Below is a small trained network, with its code and all its weights. Each question gives an input and a target symbol and asks what happens when units are switched off, that is, made to give their printed mean instead of their output.

import numpy as np


def w(rows, s, z=0):
    codes = np.array(rows[::2]) - 128.0
    scale = np.full(codes.shape[1], s)
    scale[-1] = z or s
    return codes * scale


def norm(h):
    return h / np.sqrt((h * h).mean(-1, keepdims=True) + 1e-5)


def f(y):
    return np.maximum(y, 0)


def softmax(a):
    e = np.exp(a - a.max(-1, keepdims=True))
    return e / e.sum(-1, keepdims=True)


def log_softmax(a):
    a = a - a.max(-1, keepdims=True)
    return a - np.log(np.exp(a).sum(-1, keepdims=True))


def net(x, mask):
    ids = ['βδεζηθλμστφω'.index(c) for c in x.split()]
    T = len(ids)
    res = E[ids] + P[:T]
    u = 0
    for l in range(2):
        q, k, v = (norm(res) @ M[l].T for M in (Q, K, V))
        z = softmax(np.where(np.tri(T) > 0, q @ k.T / 2**0.5, -1e9)) @ v
        res = res + np.where(mask[u], z, O[l][:, -1]) @ O[l][:, :-1]
        u += 1
        y = f(norm(res) @ A[l][:, :-1].T + A[l][:, -1])
        res = res + np.where(mask[u : u + 4], y, B[l][:, -1]) @ B[l][:, :-1]
        u += 4
    return log_softmax(norm(res)[-1] @ U[:, :-1].T + U[:, -1])


Q, K, V, O, A, B = {}, {}, {}, {}, {}, {}
E = w([
[114,156,107,109,165,139,165,122],'β',
[42,135,109,98,120,95,128,137],'δ',
[68,182,109,93,130,133,125,79],'ε',
[122,106,97,96,142,87,101,197],'ζ',
[76,77,71,119,178,123,98,166],'η',
[190,148,104,71,146,119,127,86],'θ',
[175,157,134,88,111,112,113,82],'λ',
[134,139,160,26,184,141,162,139],'μ',
[140,147,112,69,148,130,78,72],'σ',
[119,183,129,91,61,92,88,216],'τ',
[181,141,139,105,36,27,102,148],'φ',
[157,75,128,95,142,108,252,90],'ω',
],0.023)
P = w([
[120,73,238,168,104,199,134,167],'0',
[57,69,80,48,64,106,195,135],'1',
[40,62,81,102,51,142,123,121],'2',
[135,181,76,167,115,19,96,54],'3',
[163,166,13,162,142,54,72,87],'4',
[103,151,4,192,190,68,95,27],'5',
],0.014)
Q[0] = w([
[134,165,62,140,138,97,154,113],'L0H0',
[98,124,32,2,39,25,130,98],'L0H0',
],0.086)
K[0] = w([
[129,105,179,128,121,179,139,171],'L0H0',
[88,156,244,181,159,207,76,122],'L0H0',
],0.11)
V[0] = w([
[136,59,114,126,122,82,136,174],'L0H0',
[3,134,152,131,125,142,141,114],'L0H0',
],0.052)
O[0] = w([
[104,129,59,176,88,233,110,110,177],'L0H0',
[129,83,2,7,156,48,94,139,254],'L0H0',
],0.02)
A[0] = w([
[80,88,113,84,90,149,126,135,252],'L0N0',
[141,232,134,237,152,47,160,103,146],'L0N1',
[149,213,123,165,219,20,123,111,107],'L0N2',
[114,84,253,52,117,107,106,136,151],'L0N3',
],0.042,0.0041)
B[0] = w([
[186,154,248,117,151,111,107,123,251],'L0N0',
[101,98,48,155,202,63,59,18,213],'L0N1',
[202,1,30,88,67,84,129,113,219],'L0N2',
[174,104,125,202,197,116,206,247,204],'L0N3',
],0.025,0.023)
Q[1] = w([
[232,122,242,99,72,124,173,131],'L1H0',
[222,81,198,109,46,150,4,77],'L1H0',
],0.03)
K[1] = w([
[81,131,124,101,132,255,118,253],'L1H0',
[160,18,174,253,97,158,150,147],'L1H0',
],0.031)
V[1] = w([
[124,143,45,106,173,113,24,245],'L1H0',
[160,88,130,110,254,228,250,174],'L1H0',
],0.04)
O[1] = w([
[117,145,178,165,157,180,99,204,249],'L1H0',
[67,145,143,3,154,201,153,112,136],'L1H0',
],0.027,0.015)
A[1] = w([
[72,241,4,161,81,182,120,92,206],'L1N0',
[194,203,95,171,232,108,128,82,206],'L1N1',
[147,140,20,137,169,138,111,247,176],'L1N2',
[63,148,180,221,109,105,190,64,4],'L1N3',
],0.035,0.0037)
B[1] = w([
[251,28,96,116,188,72,76,104,193],'L1N0',
[132,137,148,162,98,44,59,83,211],'L1N1',
[80,115,155,183,85,148,131,13,254],'L1N2',
[33,126,151,63,23,169,164,237,187],'L1N3',
],0.029,0.033)
U = w([
[124,76,215,97,131,144,94,107,253],'β',
[72,150,51,108,149,145,49,108,124],'δ',
[117,177,63,85,173,63,88,223,92],'ε',
[224,136,113,126,179,195,71,146,28],'ζ',
[115,134,162,159,140,213,80,137,126],'η',
[42,157,141,116,85,104,152,123,74],'θ',
[97,161,121,167,240,111,154,72,58],'λ',
[110,173,165,74,159,168,106,169,191],'μ',
[135,89,133,154,131,160,218,154,97],'σ',
[192,184,226,92,127,88,87,131,11],'τ',
[155,141,46,137,2,157,125,162,105],'φ',
[140,194,99,90,115,159,163,26,73],'ω',
],0.0095,0.0057)

Each question gives the input, a string of symbols that net reads in full, and the target symbol t.
The units are the heads (2 rows each of Q, K, V and O) and the neurons (one row each of A and B). Each row of codes is followed by its name. A weight is (code - 128) times the scale printed after its matrix; where a second scale follows, it is the last column's (O, A, B and U).
mask holds one flag per unit, layer by layer, with each layer's heads first. A switched-off unit (its flag False) gives its mean, the last column of its rows in O or B, instead of its output. The means were averaged over made-up inputs and are rounded, as every weight is.
A unit's drop is (log p(t) with every unit on - log p(t) with that unit switched off) / (log p(t) with every unit on - log p(t) with every unit switched off).
The circuit of an input: a set's keep is (log p(t) with only the set's units on - log p(t) with every unit switched off) / (log p(t) with every unit on - log p(t) with every unit switched off). Starting from all 10 units, units are removed one at a time, each time the one whose removal leaves the highest keep (on an exact tie, the one counted first), for as long as the keep stays at least 0.8.
units of the circuit, in order: the units of the circuit, biggest drop first
most important unit: the unit with the biggest drop
k most important neurons: the k neurons with the biggest drops, biggest first
k most important neurons of layer l: the k neurons of layer l with the biggest drops, biggest first
input ε λ μ, target ε: units of the circuit, in order : L0H0
input λ μ θ, target λ: units of the circuit, in order : L0H0, L0N1, L0N3
input λ β η, target λ: 2 most important neurons : L0N1, L0N3
input φ θ σ, target φ: 2 most important neurons : L1N3, L0N3
input δ ζ φ, target δ: units of the circuit, in order : L0H0, L1N2
input δ θ ζ, target δ: 2 most important neurons : L1N2, L1N0
input τ φ λ, target τ: units of the circuit, in order : L0N0, L1N2, L0N2
input ζ δ θ ζ τ μ, target ζ: 3 most important neurons : L0N1, L1N2, L1N0
input φ τ β, target φ: units of the circuit, in order : L0H0, L1N3, L1H0, L1N2
input ω β λ μ β, target ω: units of the circuit, in order : L1H0, L0H0
input τ δ η, target τ: 2 most important neurons of layer 0 : L0N0, L0N3
input ω β θ, target ω: 2 most important neurons : L0N1, L0N3
input ζ φ φ λ ω, target ζ: 3 most important neurons : L1N0, L0N1, L1N2
input φ θ β ε, target φ: 2 most important neurons of layer 0 : L0N3, L0N0
input ω φ θ ω, target ω: 2 most important neurons : L0N1, L0N3
input λ δ ω δ ω σ, target λ: units of the circuit, in order : L0H0, L0N1
input τ β β, target τ: most important unit : L0N0
input λ β ζ φ λ μ, target λ: 3 most important neurons of layer 0 : L0N1, L0N3, L0N0
input θ θ β, target θ: 2 most important neurons of layer 0 : L0N1, L0N3
input σ φ φ, target σ: 2 most important neurons : L0N3, L0N2
